Here is a tiny trained network, its code and every weight. The questions are about switching its units off for an input and a class, where a switched-off unit gives its printed mean instead of its output.

import numpy as np


def w(rows, s, z=0):
    codes = np.array(rows[::2]) - 128.0
    scale = np.full(codes.shape[1], s)
    scale[-1] = z or s
    return codes * scale


def norm(h):
    return h / np.sqrt((h * h).mean(-1, keepdims=True) + 1e-5)


def f(y):
    return np.maximum(y, 0)


def log_softmax(a):
    a = a - a.max(-1, keepdims=True)
    return a - np.log(np.exp(a).sum(-1, keepdims=True))


def net(x, mask):
    res = np.array(x, float).reshape(1, 4) / 4 @ E
    u = 0
    for l in range(3):
        y = f(norm(res) @ A[l][:, :-1].T + A[l][:, -1])
        res = res + np.where(mask[u : u + 8], y, B[l][:, -1]) @ B[l][:, :-1]
        u += 8
    return log_softmax(norm(res)[-1] @ U[:, :-1].T + U[:, -1])


A, B = {}, {}
E = w([
[75,170,96,63,105],'x0',
[24,200,193,202,75],'x1',
[51,149,35,169,252],'x2',
[66,14,167,118,120],'x3',
],0.0038)
A[0] = w([
[59,190,85,1,67,64],'0.n1',
[150,75,79,84,170,53],'0.n2',
[148,82,161,224,115,133],'0.n3',
[70,37,201,71,174,5],'0.n4',
[217,101,108,78,81,52],'0.n5',
[116,156,141,54,109,116],'0.n6',
[77,106,164,77,86,144],'0.n7',
[112,124,115,118,210,104],'0.n8',
],0.007,0.0031)
B[0] = w([
[151,34,36,187,113,252],'0.n1',
[155,128,170,80,139,231],'0.n2',
[125,92,5,136,115,242],'0.n3',
[64,134,64,70,3,231],'0.n4',
[79,143,178,109,195,235],'0.n5',
[163,168,86,180,126,186],'0.n6',
[142,94,105,122,147,237],'0.n7',
[87,122,210,63,218,241],'0.n8',
],0.0058,0.0026)
A[1] = w([
[203,106,131,219,162,185],'1.n1',
[130,148,207,130,68,162],'1.n2',
[63,186,140,93,191,178],'1.n3',
[37,171,181,233,86,144],'1.n4',
[224,241,100,115,137,127],'1.n5',
[58,115,64,106,211,51],'1.n6',
[63,130,142,177,100,90],'1.n7',
[254,115,103,77,21,1],'1.n8',
],0.0079,0.0024)
B[1] = w([
[121,84,1,142,34,185],'1.n1',
[54,149,135,157,208,165],'1.n2',
[152,139,192,114,82,216],'1.n3',
[187,105,70,16,210,224],'1.n4',
[55,195,113,53,103,200],'1.n5',
[148,122,132,249,59,253],'1.n6',
[185,59,161,48,157,183],'1.n7',
[61,109,159,211,181,208],'1.n8',
],0.0063,0.0051)
A[2] = w([
[118,105,161,118,78,126],'2.n1',
[103,104,150,158,160,133],'2.n2',
[212,127,242,94,74,113],'2.n3',
[49,120,192,123,123,87],'2.n4',
[132,159,126,187,220,61],'2.n5',
[136,51,158,100,128,136],'2.n6',
[82,132,141,58,93,112],'2.n7',
[113,112,115,43,255,2],'2.n8',
],0.0078,0.0023)
B[2] = w([
[94,197,113,124,152,167],'2.n1',
[80,180,157,152,155,189],'2.n2',
[200,119,105,182,140,151],'2.n3',
[156,164,181,205,126,184],'2.n4',
[38,136,255,146,155,167],'2.n5',
[103,211,94,86,132,253],'2.n6',
[138,178,113,113,130,185],'2.n7',
[190,74,172,81,180,243],'2.n8',
],0.0077,0.004)
U = w([
[183,123,132,48,203,133],'0',
[99,174,206,217,169,145],'1',
[108,170,77,111,98,253],'2',
[142,101,6,204,103,91],'3',
[195,136,134,184,76,79],'4',
[232,110,173,159,25,34],'5',
],0.012,0.0053)

Each question gives the input, the list of numbers given to net, and the class t.
The units are the neurons (one row each of A and B). Each row of codes is followed by its name. A weight is (code - 128) times the scale printed after its matrix; where a second scale follows, it is the last column's (A, B and U).
mask holds one flag per neuron, layer by layer. A switched-off neuron (its flag False) gives its mean, the last column of its row in B, instead of its output. The means were averaged over made-up inputs and are rounded, as every weight is.
A unit's drop is (log p(t) with every unit on - log p(t) with that unit switched off) / (log p(t) with every unit on - log p(t) with every unit switched off).
The circuit of an input: a set's keep is (log p(t) with only the set's units on - log p(t) with every unit switched off) / (log p(t) with every unit on - log p(t) with every unit switched off). Starting from the 12 units with the biggest drops (on a tie, the unit counted first), units are removed one at a time, each time the one whose removal leaves the highest keep (on an exact tie, the one counted first), for as long as the keep stays at least 0.8.
circuit, biggest first: the units of the circuit, biggest drop first
most important unit: the unit with the biggest drop
k most important neurons: the k neurons with the biggest drops, biggest first
k most important neurons of layer l: the k neurons of layer l with the biggest drops, biggest first
input [3,-2,8,5], class 1: 2 most important neurons : (1.n6, 0.n8)
input [7,-5,7,-1], class 1: 2 most important neurons of layer 1 : (1.n6, 1.n4)
input [5,-4,-6,5], class 1: 2 most important neurons of layer 1 : (1.n8, 1.n4)
input [-7,0,-6,6], class 3: 2 most important neurons of layer 2 : (2.n8, 2.n5)
input [8,-1,2,-4], class 3: circuit, biggest first : (0.n1)
input [-7,5,0,6], class 3: 3 most important neurons : (0.n3, 0.n8, 0.n5)
input [-4,0,2,5], class 2: 2 most important neurons : (0.n4, 0.n1)
input [4,8,-8,6], class 0: 2 most important neurons : (1.n4, 1.n6)
input [-8,-5,4,-2], class 3: 2 most important neurons : (1.n1, 1.n4)
input [-5,0,-6,5], class 1: 2 most important neurons : (1.n8, 0.n1)
input [-8,-6,-3,6], class 3: 3 most important neurons : (0.n8, 1.n4, 0.n3)
input [0,7,-7,-5], class 0: 2 most important neurons : (1.n4, 1.n6)
input [-4,5,3,2], class 0: 3 most important neurons : (1.n4, 0.n1, 1.n7)
input [-6,-5,7,-1], class 1: most important unit : 0.n8
input [0,4,4,7], class 2: circuit, biggest first : (0.n4, 1.n8)
input [-4,-5,-4,8], class 2: 2 most important neurons of layer 1 : (1.n4, 1.n7)
input [-3,-5,5,8], class 2: 2 most important neurons : (0.n4, 1.n6)
input [-3,-6,4,7], class 2: 3 most important neurons : (0.n4, 1.n4, 1.n6)
input [-8,0,-3,-8], class 2: 3 most important neurons of layer 1 : (1.n5, 1.n6, 1.n1)
input [-7,-1,5,-3], class 3: 2 most important neurons of layer 1 : (1.n1, 1.n8)
input [7,7,-3,3], class 0: most important neuron of layer 1 : (1.n4)
input [-8,5,5,-7], class 3: 3 most important neurons : (1.n1, 0.n3, 2.n6)
input [-8,5,7,6], class 3: 3 most important neurons of layer 0 : (0.n3, 0.n5, 0.n2)
